Below are the code and all the weights of a small trained network. Each question names an input and a target symbol and asks about switching units off, where a switched-off unit gives its printed mean instead of its output.

import numpy as np


def w(rows, s, z=0):
    codes = np.array(rows[::2]) - 128.0
    scale = np.full(codes.shape[1], s)
    scale[-1] = z or s
    return codes * scale


def f(y):
    return y / 2 * (1 + np.tanh(0.7978845608 * (y + 0.044715 * y**3)))


def softmax(a):
    e = np.exp(a - a.max(-1, keepdims=True))
    return e / e.sum(-1, keepdims=True)


def log_softmax(a):
    a = a - a.max(-1, keepdims=True)
    return a - np.log(np.exp(a).sum(-1, keepdims=True))


def net(x, mask):
    ids = ['αγεζηπσψω'.index(c) for c in x.split()]
    T = len(ids)
    res = E[ids] + P[:T]
    r = res
    for j in range(3):
        rows = slice(3 * j, 3 * j + 3)
        q, k, v = (r @ M[0][rows].T for M in (Q, K, V))
        z = softmax(np.where(np.tri(T) > 0, q @ k.T / 3**0.5, -1e9)) @ v
        o = O[0][rows]
        res = res + np.where(mask[j], z, o[:, -1]) @ o[:, :-1]
    y = f(res @ A[0][:, :-1].T + A[0][:, -1])
    res = res + np.where(mask[3:11], y, B[0][:, -1]) @ B[0][:, :-1]
    return log_softmax(res[-1] @ U[:, :-1].T + U[:, -1])


Q, K, V, O, A, B = {}, {}, {}, {}, {}, {}
E = w([
[60,181,8,133],'α',
[144,125,132,180],'γ',
[115,108,128,186],'ε',
[149,94,132,180],'ζ',
[155,100,136,180],'η',
[184,28,98,75],'π',
[172,116,146,155],'σ',
[42,81,142,110],'ψ',
[197,109,147,126],'ω',
],0.019)
P = w([
[71,145,201,255],'0',
[101,25,99,225],'1',
[134,77,107,156],'2',
[126,128,168,121],'3',
[130,131,168,105],'4',
[137,129,167,93],'5',
[128,120,174,84],'6',
[122,114,177,73],'7',
[112,101,181,68],'8',
],0.0088)
Q[0] = w([
[106,64,164,107],'h0',
[110,204,251,93],'h0',
[182,194,165,71],'h0',
[187,94,162,174],'h1',
[162,53,231,65],'h1',
[214,8,140,93],'h1',
[47,200,54,68],'h2',
[224,30,86,9],'h2',
[49,204,75,207],'h2',
],0.014)
K[0] = w([
[150,125,84,122],'h0',
[174,104,210,175],'h0',
[141,63,180,128],'h0',
[82,108,157,126],'h1',
[99,186,59,89],'h1',
[60,165,73,162],'h1',
[63,165,53,104],'h2',
[138,71,222,43],'h2',
[114,191,6,106],'h2',
],0.017)
V[0] = w([
[141,68,144,140],'h0',
[111,130,91,138],'h0',
[229,225,49,100],'h0',
[70,87,171,73],'h1',
[150,201,67,120],'h1',
[243,108,183,165],'h1',
[246,99,129,146],'h2',
[205,132,63,154],'h2',
[154,133,139,62],'h2',
],0.011)
O[0] = w([
[190,81,108,164,179],'h0',
[97,144,190,111,133],'h0',
[189,208,92,3,1],'h0',
[90,211,190,60,197],'h1',
[230,120,34,188,38],'h1',
[54,32,186,246,40],'h1',
[3,58,202,196,148],'h2',
[15,70,91,160,109],'h2',
[83,181,108,199,98],'h2',
],0.0071,0.0099)
A[0] = w([
[93,117,137,243,101],'n0',
[49,83,185,248,186],'n1',
[92,152,148,166,34],'n2',
[194,203,219,190,72],'n3',
[31,108,152,222,1],'n4',
[117,179,104,140,236],'n5',
[120,108,65,69,99],'n6',
[25,114,78,124,50],'n7',
],0.012,0.0058)
B[0] = w([
[118,108,176,42,177],'n0',
[64,124,139,235,253],'n1',
[163,90,66,114,140],'n2',
[161,253,71,112,137],'n3',
[226,217,75,17,201],'n4',
[139,137,238,203,134],'n5',
[68,106,97,152,141],'n6',
[177,202,131,138,147],'n7',
],0.015,0.028)
U = w([
[112,215,76,227,168],'α',
[56,57,179,255,180],'γ',
[151,79,252,32,214],'ε',
[169,115,138,153,2],'ζ',
[191,115,131,166,14],'η',
[81,96,46,147,33],'π',
[238,111,134,178,70],'σ',
[164,116,37,119,123],'ψ',
[214,87,103,183,132],'ω',
],0.0054,0.0052)

Each question gives the input, a string of symbols that net reads in full, and the target symbol t.
The units are the heads (3 rows each of Q, K, V and O) and the neurons (one row each of A and B). Each row of codes is followed by its name. A weight is (code - 128) times the scale printed after its matrix; where a second scale follows, it is the last column's (O, A, B and U).
mask holds one flag per unit, heads first, then neurons. A switched-off unit (its flag False) gives its mean, the last column of its rows in O or B, instead of its output. The means were averaged over made-up inputs and are rounded, as every weight is.
A unit's drop is (log p(t) with every unit on - log p(t) with that unit switched off) / (log p(t) with every unit on - log p(t) with every unit switched off).
The circuit of an input: a set's keep is (log p(t) with only the set's units on - log p(t) with every unit switched off) / (log p(t) with every unit on - log p(t) with every unit switched off). Starting from all 11 units, units are removed one at a time, each time the one whose removal leaves the highest keep (on an exact tie, the one counted first), for as long as the keep stays at least 0.8.
units of the circuit, in order: the units of the circuit, biggest drop first
top k neurons: the k neurons with the biggest drops, biggest first
heads that matter: for each layer, one digit per head in row order, 1 if its drop is at least 0.15 and else 0, layers parted by /
drop of u: that unit's drop, to one decimal
input ψ σ ψ ε ω ψ ψ, target ε: heads that matter : 001
input ω η π π ψ σ π η, target γ: heads that matter : 101
input ω ψ ω ω, target ε: top 2 neurons : [n1, n6]
input ω π σ ψ π σ, target γ: heads that matter : 101
input ψ π ψ ψ α ω ω π, target ψ: top neuron : [n1]
input α ω ε ψ, target ψ: top 2 neurons : [n1, n6]
input γ π ω ω ψ σ ω ω ψ, target γ: top 3 neurons : [n4, n0, n3]
input ε ψ ψ ψ ω ψ ε, target γ: heads that matter : 101
input ω σ ψ ψ ψ ω, target γ: heads that matter : 001
input γ ψ ω π ζ γ, target γ: heads that matter : 100
input ψ ψ ω σ ψ ψ σ ζ π, target α: heads that matter : 101
input ψ ω ω ψ, target γ: heads that matter : 011
input ψ ψ π σ σ ψ, target ε: heads that matter : 101
input σ ψ γ ω π, target α: units of the circuit, in order : [n0]
input ω γ η σ ω ω π ψ ω, target ε: heads that matter : 110
input γ ψ ψ π ω ψ ζ γ, target γ: top 2 neurons : [n4, n7]
input σ γ ω ψ ψ ψ ω, target γ: heads that matter : 101
input ψ ψ π ψ γ π, target γ: top 4 neurons : [n4, n0, n3, n2]
input ψ ψ σ ψ σ ψ ψ α ε, target ε: heads that matter : 100
input α ε ψ ψ, target ψ: drop of h1 : 0.8
input α ω ζ π ε, target ε: drop of n7 : 0.1
input ψ ψ ω ψ ε ψ σ ε σ, target γ: drop of n0 : 0.6
